Below is a small trained network, with its code and all its weights. Each question gives an input and a class and asks what happens when units are switched off, that is, made to give their printed mean instead of their output.

import numpy as np


def w(rows, s, z=0):
    codes = np.array(rows[::2]) - 128.0
    scale = np.full(codes.shape[1], s)
    scale[-1] = z or s
    return codes * scale


def f(y):
    return np.maximum(y, 0)


def log_softmax(a):
    a = a - a.max(-1, keepdims=True)
    return a - np.log(np.exp(a).sum(-1, keepdims=True))


def net(x, mask):
    res = np.array(x, float).reshape(1, 5) / 4 @ E
    y = f(res @ A[0][:, :-1].T + A[0][:, -1])
    res = res + np.where(mask, y, B[0][:, -1]) @ B[0][:, :-1]
    return log_softmax(res[-1] @ U[:, :-1].T + U[:, -1])


A, B = {}, {}
E = w([
[128,128,128],'x0',
[45,84,164],'x1',
[131,101,10],'x2',
[128,128,128],'x3',
[168,28,188],'x4',
],0.013)
A[0] = w([
[159,82,143,104],'neuron 1',
[143,74,157,98],'neuron 2',
[135,95,137,89],'neuron 3',
[147,106,147,119],'neuron 4',
[74,97,136,24],'neuron 5',
[93,182,116,42],'neuron 6',
[103,140,169,111],'neuron 7',
[153,57,108,121],'neuron 8',
[252,169,122,2],'neuron 9',
[146,84,138,118],'neuron 10',
[69,98,129,62],'neuron 11',
[141,150,168,127],'neuron 12',
[79,127,149,68],'neuron 13',
[124,127,160,88],'neuron 14',
[119,138,115,104],'neuron 15',
[177,115,139,103],'neuron 16',
[123,84,69,117],'neuron 17',
[125,120,115,130],'neuron 18',
[135,120,139,154],'neuron 19',
[45,91,137,58],'neuron 20',
[113,151,122,95],'neuron 21',
[53,87,119,39],'neuron 22',
[130,106,106,86],'neuron 23',
[129,88,127,40],'neuron 24',
[125,181,210,166],'neuron 25',
[90,92,81,147],'neuron 26',
[115,96,77,163],'neuron 27',
[139,139,154,157],'neuron 28',
[68,198,106,127],'neuron 29',
[106,107,112,148],'neuron 30',
[111,93,65,183],'neuron 31',
],0.025,0.0028)
B[0] = w([
[80,149,137,191],'neuron 1',
[74,136,154,206],'neuron 2',
[101,133,138,165],'neuron 3',
[101,140,144,171],'neuron 4',
[124,112,77,185],'neuron 5',
[61,133,151,198],'neuron 6',
[176,126,131,187],'neuron 7',
[89,144,173,193],'neuron 8',
[141,87,3,234],'neuron 9',
[89,145,140,182],'neuron 10',
[127,115,76,189],'neuron 11',
[167,122,158,186],'neuron 12',
[138,116,87,179],'neuron 13',
[139,129,145,170],'neuron 14',
[116,137,141,150],'neuron 15',
[88,133,114,174],'neuron 16',
[180,134,174,199],'neuron 17',
[139,130,137,144],'neuron 18',
[117,133,138,151],'neuron 19',
[130,112,53,216],'neuron 20',
[98,127,137,159],'neuron 21',
[131,110,63,204],'neuron 22',
[146,125,141,153],'neuron 23',
[105,131,136,161],'neuron 24',
[219,143,201,250],'neuron 25',
[171,133,144,198],'neuron 26',
[180,133,165,193],'neuron 27',
[149,127,148,168],'neuron 28',
[32,147,163,240],'neuron 29',
[143,123,112,160],'neuron 30',
[183,132,179,209],'neuron 31',
],0.046,0.018)
U = w([
[233,141,255,254],'0',
[4,162,230,59],'1',
[156,84,59,58],'2',
],0.0077,0.0029)

Each question gives the input, the list of numbers given to net, and the class t.
The units are the neurons (one row each of A and B). Each row of codes is followed by its name. A weight is (code - 128) times the scale printed after its matrix; where a second scale follows, it is the last column's (A, B and U).
mask holds one flag per neuron, in row order. A switched-off neuron (its flag False) gives its mean, the last column of its row in B, instead of its output. The means were averaged over made-up inputs and are rounded, as every weight is.
A unit's drop is (log p(t) with every unit on - log p(t) with that unit switched off) / (log p(t) with every unit on - log p(t) with every unit switched off).
The circuit of an input: a set's keep is (log p(t) with only the set's units on - log p(t) with every unit switched off) / (log p(t) with every unit on - log p(t) with every unit switched off). Starting from the 12 units with the biggest drops (on a tie, the unit counted first), units are removed one at a time, each time the one whose removal leaves the highest keep (on an exact tie, the one counted first), for as long as the keep stays at least 0.8.
circuit, biggest first: the units of the circuit, biggest drop first
most important unit: the unit with the biggest drop
k most important neurons: the k neurons with the biggest drops, biggest first
drop of u: that unit's drop, to one decimal
input [-6,8,-3,-6,-7], class 2: 2 most important neurons => [neuron 20; neuron 22]
input [-4,2,3,5,-5], class 1: most important unit => neuron 29
input [-2,-5,2,4,5], class 1: 2 most important neurons => [neuron 8; neuron 20]
input [-3,6,4,-3,5], class 2: 3 most important neurons => [neuron 29; neuron 20; neuron 22]
input [2,5,8,2,-8], class 0: 4 most important neurons => [neuron 31; neuron 27; neuron 26; neuron 17]
input [0,-5,3,8,-4], class 2: 4 most important neurons => [neuron 9; neuron 25; neuron 2; neuron 8]
input [-3,8,7,5,1], class 2: 2 most important neurons => [neuron 22; neuron 20]
input [5,7,-8,3,-5], class 0: 2 most important neurons => [neuron 25; neuron 9]
input [2,-3,-1,8,2], class 2: 2 most important neurons => [neuron 29; neuron 9]
input [-4,-2,-6,-4,7], class 1: 2 most important neurons => [neuron 2; neuron 1]
input [-6,-6,4,-7,3], class 2: 2 most important neurons => [neuron 9; neuron 25]
input [8,-2,0,-8,-1], class 2: 2 most important neurons => [neuron 25; neuron 29]
input [-2,-8,3,4,-1], class 2: drop of neuron 9 => 0.9
input [-7,-8,-6,0,5], class 2: circuit, biggest first => [neuron 9]
input [1,-1,-2,-6,-7], class 1: drop of neuron 21 => 0.0
input [-8,0,2,7,4], class 1: drop of neuron 25 => 0.1
